Below are the code and all the weights of a small trained network. Each question names an input and a class and asks about switching units off, where a switched-off unit gives its printed mean instead of its output.

import numpy as np


def w(rows, s, z=0):
    codes = np.array(rows[::2]) - 128.0
    scale = np.full(codes.shape[1], s)
    scale[-1] = z or s
    return codes * scale


def f(y):
    return y / 2 * (1 + np.tanh(0.7978845608 * (y + 0.044715 * y**3)))


def log_softmax(a):
    a = a - a.max(-1, keepdims=True)
    return a - np.log(np.exp(a).sum(-1, keepdims=True))


def net(x, mask):
    res = np.array(x, float).reshape(1, 8) / 4 @ E
    y = f(res @ A[0][:, :-1].T + A[0][:, -1])
    res = res + np.where(mask, y, B[0][:, -1]) @ B[0][:, :-1]
    return log_softmax(res[-1] @ U[:, :-1].T + U[:, -1])


A, B = {}, {}
E = w([
[202,171,60],'x0',
[85,206,199],'x1',
[158,98,116],'x2',
[74,100,99],'x3',
[103,17,99],'x4',
[149,111,122],'x5',
[96,254,66],'x6',
[176,15,206],'x7',
],0.0066)
A[0] = w([
[4,134,58,252],'N0',
[129,118,111,6],'N1',
[63,71,188,169],'N2',
[142,169,171,228],'N3',
[165,143,140,13],'N4',
[95,146,144,241],'N5',
[131,184,156,240],'N6',
[117,109,78,34],'N7',
[118,183,58,212],'N8',
[103,180,116,12],'N9',
[130,120,126,33],'N10',
[157,149,58,193],'N11',
[93,92,101,14],'N12',
[123,67,204,253],'N13',
[74,118,101,131],'N14',
[174,68,226,85],'N15',
[178,147,79,52],'N16',
[66,149,90,72],'N17',
[148,124,166,36],'N18',
[133,181,132,159],'N19',
[124,145,129,138],'N20',
[203,56,141,155],'N21',
[153,158,119,102],'N22',
[63,76,211,97],'N23',
[145,98,151,27],'N24',
[160,95,70,73],'N25',
],0.012,0.003)
B[0] = w([
[157,189,215,230],'N0',
[127,57,98,113],'N1',
[134,176,103,222],'N2',
[207,146,110,193],'N3',
[83,67,108,123],'N4',
[191,212,86,174],'N5',
[153,190,170,209],'N6',
[112,117,141,130],'N7',
[205,97,175,225],'N8',
[122,113,154,163],'N9',
[87,108,91,115],'N10',
[200,107,196,187],'N11',
[106,79,141,134],'N12',
[178,185,175,254],'N13',
[123,128,190,146],'N14',
[96,167,134,244],'N15',
[179,110,166,151],'N16',
[118,143,190,162],'N17',
[124,131,96,134],'N18',
[173,106,104,184],'N19',
[188,106,59,138],'N20',
[162,163,201,231],'N21',
[158,1,148,147],'N22',
[101,198,78,219],'N23',
[89,111,122,143],'N24',
[153,82,152,153],'N25',
],0.0058,0.0075)
U = w([
[198,254,80,119],'0',
[61,196,113,203],'1',
[35,95,78,2],'2',
[229,101,141,219],'3',
],0.0088,0.0037)

Each question gives the input, the list of numbers given to net, and the class t.
The units are the neurons (one row each of A and B). Each row of codes is followed by its name. A weight is (code - 128) times the scale printed after its matrix; where a second scale follows, it is the last column's (A, B and U).
mask holds one flag per neuron, in row order. A switched-off neuron (its flag False) gives its mean, the last column of its row in B, instead of its output. The means were averaged over made-up inputs and are rounded, as every weight is.
A unit's drop is (log p(t) with every unit on - log p(t) with that unit switched off) / (log p(t) with every unit on - log p(t) with every unit switched off).
The circuit of an input: a set's keep is (log p(t) with only the set's units on - log p(t) with every unit switched off) / (log p(t) with every unit on - log p(t) with every unit switched off). Starting from the 12 units with the biggest drops (on a tie, the unit counted first), units are removed one at a time, each time the one whose removal leaves the highest keep (on an exact tie, the one counted first), for as long as the keep stays at least 0.8.
circuit, biggest first: the units of the circuit, biggest drop first
unit that matters most: the unit with the biggest drop
k most important neurons: the k neurons with the biggest drops, biggest first
drop of u: that unit's drop, to one decimal
input [-5,1,6,6,-3,-2,5,8], class 1: circuit, biggest first	N8; N11; N19
input [-5,5,-2,4,2,4,-6,1], class 0: unit that matters most	N13
input [-6,0,-8,-7,8,-4,3,5], class 0: circuit, biggest first	N2; N23
input [-8,5,-5,4,6,-4,2,7], class 0: circuit, biggest first	N13; N23
input [5,-5,1,6,5,-8,8,-6], class 3: 2 most important neurons	N8; N11
input [2,0,3,-1,-8,-7,3,-8], class 3: 3 most important neurons	N8; N22; N11
input [-2,7,-8,5,6,6,-1,6], class 0: 3 most important neurons	N13; N2; N23
input [-6,-1,-4,-2,6,-1,-5,7], class 0: 2 most important neurons	N13; N23
input [-5,-8,5,8,-6,-5,-3,5], class 1: drop of N8	0.2
input [-7,-8,-5,-1,-2,5,2,8], class 0: drop of N15	0.1
input [-8,-8,5,3,3,-7,-8,-4], class 1: drop of N20	0.0
input [-4,8,8,6,7,-5,2,6], class 1: drop of N8	0.1
